[128 = 0]

[101 111 129 145 104 118 126 132 157 162  90 118 120 116 156 141 118 137
 146  85 154 149 139 141 117 139  60 145 111 132 135 145 101 153 132 117
 138 117 136 109 105 101 124 151  81 124  95 136 118 137 128 125  84 153
 116 131 150 127 118 146 134 125] : q384/q540
[102 112 131 143 111 115 119 107 151 147 103  99 113 153 146 133 124 126
 121 107 126 120 130 136 116 129  64 131 116 132 141 149 106 136 127 118
 124 116 113 107 105 102 121 141  80 128 108 131 130 150 116  89 101 158
 125 123 131 135 113 153 158 131] : q384/q540
[120 137 153 136  99 106 145 143 165 203 153 136 109 134 130 126 166 135
 135 107 126 151 133 173 143 166  44 127  94 170 124 141  66 101 118 142
 124 109 164 110 114 126 139 154  81 168 109 166 118 146 130 127  60 151
 120 120 133 109 151 142 111 126] : q871/q814
[111 151 140 129  95 115 152 147 158 139 165 141 118 124 118 111 175 128
 133 122 120 156 103 136 103 102  74 132  97 140 126 128 107 111 119 127
 137 111 156 123 128 122 130 109  87 167 134 152 132 142 138 140  77 145
 119 118 150 124 162 134 119 136] : q871/q827
[101 129 131 130 112  87 112 116 155 142 133 136 116 144 157 115 177 144
 123  98 127 136 136 117 127 129  83 145 118 120 132 147  86 147 146 124
 128 123 146 106  99 119 105 143  96 136 126 146 116 125 127 125  70 155
 105 126 145 139 141 135 120 113] : q871/Q724
[113 136 138  41 105 118 138 123 147 139 141 115 101 140 124 119 140 112
 125 122 100 133 132 125 122 118 115 129  76 157 142 138  99 149 113 130
 121 122 110 114 130 132 132 100  98 142 132 174 139 148 122 132 104 171
 124 125 143 121 139 129 149 142] : q871/Q724
[103 111 131 131 122 114 117 134 147 137 112 108 128 144 163 141 108 139
 121 123 149 140 131 133 128 125  81 119 127 121 126 148 116  68 131 107
 128 125 119 135 119 109 127 127  91 114 118 127 126 149 125 121 119 133
 119 126 129 150 110 120 163 130] : q384/q540
[142 139 118 140 119 132 143 130 144 142 155 149 114 136 115 124 150 142
 129 117 112 138 122 116 128  86 141 133  92 152 131 113 110 107 121 133
 131 122 143 107 139 130 146 102 111 153 133 153 150 145 136 116 112 169
 115 128 119 121 138 131 123 142] : q871/q814
[132 118 140 142 129 142 169 138 149 155 114 159 154 134 124 169 154 148
 123 103 153 117 157 152 121 170  56 114 134 151 110 155  91 112 128 111
 137 111 151 131 142 126 117 151 119 102 102 122 107 130 136 123 118 144
 152  92 150 120 144 120 106 121] : q137/Q223
[134 112 132 129 127 154 163 127 145 161 120 137 120 154 115 170 148 144
 128 108 151 106 152 154 129 160  64  81 147 149 110 158 111 103 132 108
 144 108 149 124 141 124 132 162 115 112  92  97 120 132 152 111 135 139
 170 128 118 126 134 128 111 119] : q137/q152
[ 80 109 154 181 103 118 141 144 160 199  39 123 125 126 154 138 127 136
 105  82 159 123 134 151 131 153  37 119 107 116 117 160 118 189 131 112
 129 107 137 120  86 135 137 196  79 119  97 137 110 146 139 124  56 133
 109 114 191 144 146 131 121 144] : q384/q540
[128  74 116 119 132 177 167 131 129 154 111 123 157 126 134 167 129 142
 105 105 173 125 160 135 127 162  69  68 152 163 103 236 115  94 113 102
 136  96 152 138 165 105 141 154 111 125 110  81  81 138 134 106 162 146
 153 127 133 128 127 135 109 119] : q137/q228
[129 138 128  97 107 121 139 139 132 146 168 125 107 107 108 124 142 135
 129 141 108 164 111 134 119 140 132 118 111 141 123 125 120 130 116 130
 113  95 146 139 132 122 163 118 128 154 139 160 134 126 140 125 112 163
 120 126 129 115 157 157 120 149] : q871/q827
[101 134 138 142 111 119 113 123 135 142 120  95 108 137 164 118 119 169
 127 113 125 140 101 128 134 121  87 150 120 110 141 147 123 140 130 130
 118 117 121 131 111 112 128 138  91 142 119 144 133 146 118 134  83 132
  87 128 135 155 129 119 136 140] : q384/q209
[136 118 117 125 137 147 145 128 133 143 112 139 152 131 130 150 129 135
 126 111 135 121 141 135 125 142  95 100 121 145 113 127 108 101 106 121
 123 121 139 123 119 113 149 148 130 112 123 116 120 128 125 111 132 158
 147 136 134 126 118 123 132 147] : q137/q152
[128 108 134 132 110 163 153 252 144 164 140 127 128 113 115 156 153 130
 136 114 144 121 151 137 142 155  96  75 128 141 107 154 128 111 121 124
 131 107 159 140 137 142 146 138 125 140 110 111  78 149 150  88 138 132
 151 113 129 122 135 120 105 114] : q137/Q223
[132 134 129 126 102 127 152 120 145 159 161 137 121 137 111 135 145 128
 119 118 122 133 120 131 114 137 110 107  98 161 137 144 110 135 116 131
 127 112 141 130 166 119 135 121 123 139 133 143 134 147 135 125 106 179
 113 123 139 112 148 128 113 150] : q871/q814
[ 96 118 135 117 105 126 134 119 150 161 163 133 107 128 128 135 146 152
 128 115 128 148 121 149 112 148  66 107  99 160 128 128 109 121 119 115
 125  99 152 112 140 108 141  89  91 163 144 145 123 144 130 116  96 169
 123 121 139 113 134 137 118 131] : q871/q814
